Below are the code and all the weights of a small trained network. Each question names an input and a class and asks about switching units off, where a switched-off unit gives its printed mean instead of its output.

import numpy as np


def w(rows, s, z=0):
    codes = np.array(rows[::2]) - 128.0
    scale = np.full(codes.shape[1], s)
    scale[-1] = z or s
    return codes * scale


def norm(h):
    return h / np.sqrt((h * h).mean(-1, keepdims=True) + 1e-5)


def f(y):
    return y / 2 * (1 + np.tanh(0.7978845608 * (y + 0.044715 * y**3)))


def log_softmax(a):
    a = a - a.max(-1, keepdims=True)
    return a - np.log(np.exp(a).sum(-1, keepdims=True))


def net(x, mask):
    res = np.array(x, float).reshape(1, 2) / 4 @ E
    u = 0
    for l in range(2):
        y = f(norm(res) @ A[l][:, :-1].T + A[l][:, -1])
        res = res + np.where(mask[u : u + 11], y, B[l][:, -1]) @ B[l][:, :-1]
        u += 11
    return log_softmax(norm(res)[-1] @ U[:, :-1].T + U[:, -1])


A, B = {}, {}
E = w([
[130,30,14,45,73,32],'x0',
[66,174,3,138,1,250],'x1',
],0.0055)
A[0] = w([
[91,228,170,165,188,239,100],'L0N0',
[171,164,149,145,173,206,71],'L0N1',
[135,145,81,119,105,254,36],'L0N2',
[79,97,169,52,142,126,155],'L0N3',
[28,115,29,142,71,214,208],'L0N4',
[168,114,50,70,92,166,94],'L0N5',
[94,68,93,91,99,84,108],'L0N6',
[127,161,142,166,90,190,251],'L0N7',
[241,86,146,130,186,84,174],'L0N8',
[84,181,112,177,21,237,21],'L0N9',
[80,159,118,132,85,170,55],'L0N10',
],0.0085,0.002)
B[0] = w([
[202,136,1,173,99,100,250],'L0N0',
[124,135,40,172,163,69,177],'L0N1',
[55,134,151,30,103,146,199],'L0N2',
[92,190,123,129,191,94,140],'L0N3',
[176,148,166,45,144,187,254],'L0N4',
[174,83,87,170,127,139,175],'L0N5',
[134,160,99,194,177,181,174],'L0N6',
[211,134,196,106,91,74,197],'L0N7',
[51,88,194,94,69,154,203],'L0N8',
[69,193,221,110,137,174,242],'L0N9',
[136,149,208,55,87,113,166],'L0N10',
],0.0066,0.0089)
A[1] = w([
[131,64,78,118,225,200,193],'L1N0',
[91,66,185,105,133,134,135],'L1N1',
[1,96,235,32,158,103,56],'L1N2',
[105,217,218,156,88,197,242],'L1N3',
[170,170,220,147,149,76,3],'L1N4',
[154,185,201,68,111,64,108],'L1N5',
[67,80,148,16,96,209,132],'L1N6',
[250,169,27,126,47,200,137],'L1N7',
[189,153,114,252,129,63,47],'L1N8',
[178,74,103,181,146,51,212],'L1N9',
[87,74,113,96,62,161,129],'L1N10',
],0.0082,0.0019)
B[1] = w([
[149,125,73,59,137,109,155],'L1N0',
[48,154,109,151,198,122,171],'L1N1',
[71,166,191,176,219,207,243],'L1N2',
[130,125,105,72,19,125,234],'L1N3',
[171,102,36,161,126,133,155],'L1N4',
[67,78,97,96,100,173,185],'L1N5',
[130,157,147,227,114,48,237],'L1N6',
[110,52,212,155,239,116,254],'L1N7',
[166,84,172,220,34,1,190],'L1N8',
[94,255,171,127,55,140,186],'L1N9',
[158,199,116,159,109,86,154],'L1N10',
],0.0067,0.008)
U = w([
[74,76,73,148,81,184,56],'0',
[87,155,15,105,112,62,110],'1',
[125,120,99,132,132,155,2],'2',
[24,137,178,168,228,138,181],'3',
[134,117,99,153,133,169,10],'4',
[191,21,92,104,252,137,139],'5',
[176,130,170,214,95,34,146],'6',
[159,159,201,56,65,222,193],'7',
],0.019,0.0096)

Each question gives the input, the list of numbers given to net, and the class t.
The units are the neurons (one row each of A and B). Each row of codes is followed by its name. A weight is (code - 128) times the scale printed after its matrix; where a second scale follows, it is the last column's (A, B and U).
mask holds one flag per neuron, layer by layer. A switched-off neuron (its flag False) gives its mean, the last column of its row in B, instead of its output. The means were averaged over made-up inputs and are rounded, as every weight is.
A unit's drop is (log p(t) with every unit on - log p(t) with that unit switched off) / (log p(t) with every unit on - log p(t) with every unit switched off).
most important unit: the unit with the biggest drop
top k neurons: the k neurons with the biggest drops, biggest first
top k neurons in layer l: the k neurons of layer l with the biggest drops, biggest first
drop when u is switched off: that unit's drop, to one decimal
input [4,-1], class 1: most important unit : L0N4
input [3,-1], class 1: top 3 neurons : (L0N9, L0N0, L0N6)
input [8,-3], class 1: top 2 neurons in layer 0 : (L0N9, L0N2)
input [2,-1], class 3: top 2 neurons : (L0N8, L0N0)
input [8,0], class 5: top 2 neurons : (L0N6, L1N7)
input [4,-2], class 3: top 3 neurons : (L0N8, L0N0, L0N1)
input [-4,-5], class 6: top 4 neurons in layer 0 : (L0N2, L0N4, L0N9, L0N10)
input [-3,-4], class 6: top 4 neurons in layer 0 : (L0N4, L0N2, L0N9, L0N10)
input [4,3], class 5: top 2 neurons in layer 0 : (L0N5, L0N8)
input [6,7], class 7: top 2 neurons in layer 0 : (L0N4, L0N0)
input [7,-4], class 3: drop when L0N8 is switched off : 1.2
input [8,1], class 5: drop when L0N1 is switched off : 0.0
input [1,0], class 5: drop when L0N7 is switched off : 0.1
input [-6,1], class 6: most important unit : L0N0
